[115  97 116  81 113] : num
[115 145 131  97 150] : Meb
[115  97 145 131 114] : kufu
which: [115  97 116  81 113] : num
back: [131 145  97 115] : kufu
back: [145  97] : kufu
which: [ 97 116  81 113] : num
which: [145 131  97 150] : Meb

[193 174 135 144 164 124] -> zalo
[126  65  97 110 107 136] -> Telan
[ 65  52 153  91 221 178] -> num
[ 65  52 153 131 221 115] -> Meb
[221 181  56 161 108 115] -> lobag
[ 99  57 128 107 206 178] -> kaziz
[ 64 141  93 161 108 115] -> vepok
[ 64 141  77 161 108 115] -> let
which: [ 64 141  77 161 108 115] : let
back: [178 221] : num
which: [65 97] : Telan
back: [128  57] : kaziz
back: [115 108 161  56 181] : lobag
which: [ 52 153 131 221 115] : Meb

[100 157 122 113 168 216 137 133  72 153 111 142 111 148 140 112] : Telan
[176 123  63 126 135 127  88 104 196 142 124  89  93 135 139 148] : num
[130 129 100  90 156 101 102  78 121 174 135 129  91 105 111 120] : das
[133 144 139 149 150 124 111  94 150 112 123  96 125 110 199  77] : vog
[100 157 122 113 168 216 137 133  72 153 111 142 111 148 106 112] : Meb
[100 150 110 109 116  66 138 159 159 116 122 150 132 151 139 180] : zalo
[ 89  90 111 136 147 145  94 108 163 185 109  47 104 124 123 141] : kufu
[119 159 142 150 101  63 116 105 131 114 140 112 135 147  95 162] : kaziz
[ 89  90 111 136 147 145  94 108 163 185 109  47 118 124 123  91] : lik
which: [129 100  90 156 101 102  78 121 174 135] : das
which: [156 101 102  78 121 174 135 129  91] : das
which: [100 157 122 113 168 216 137 133  72 153 111 142 111 148 106 112] : Meb

[127 162  65 123 150 118 111] = Meb
[ 97 120  91 117 186  86 152] = kaziz
[ 97 120  91 117 186 160 152] = num
[ 97 140  91 117 186 160 152] = das
which: [ 97 120  91 117 186 160 152] : num
which: [127 162  65] : Meb

[199  61 108 183] = lobag
[176  83 102 186] = vog
[ 86 176 196 158] = lik
[ 81  83 176  82] = kufu
[103  50 159 203] = Meb
which: [176  83 102 186] : vog
back: [ 82 176] : kufu
back: [102  83] : vog
which: [ 83 176] : kufu
which: [199  61] : lobag
which: [ 81  83 176] : kufu

[195 129 112 175 181 120] : kufu
[110 178 138 159 168 112] : Telan
[205 180 143 141 213 121] : num
[111 111 134 156 151 103] : let
[162 141 117 170 182 128] : kaziz
[195 141 116 156 181 114] : das
[145 108 111 153 153 133] : zalo
[197 123 111 167 180 125] : lobag
[141 195 118 134 138 136] : Meb
[204 121 109 156 170 123] : vepok
which: [108 111] : zalo
which: [195 141 116 156 181 114] : das
back: [151 156 134] : let
back: [167 111 123 197] : lobag
back: [153 153 111 108 145] : zalo
back: [134 118] : Meb
which: [112 175 181 120] : kufu

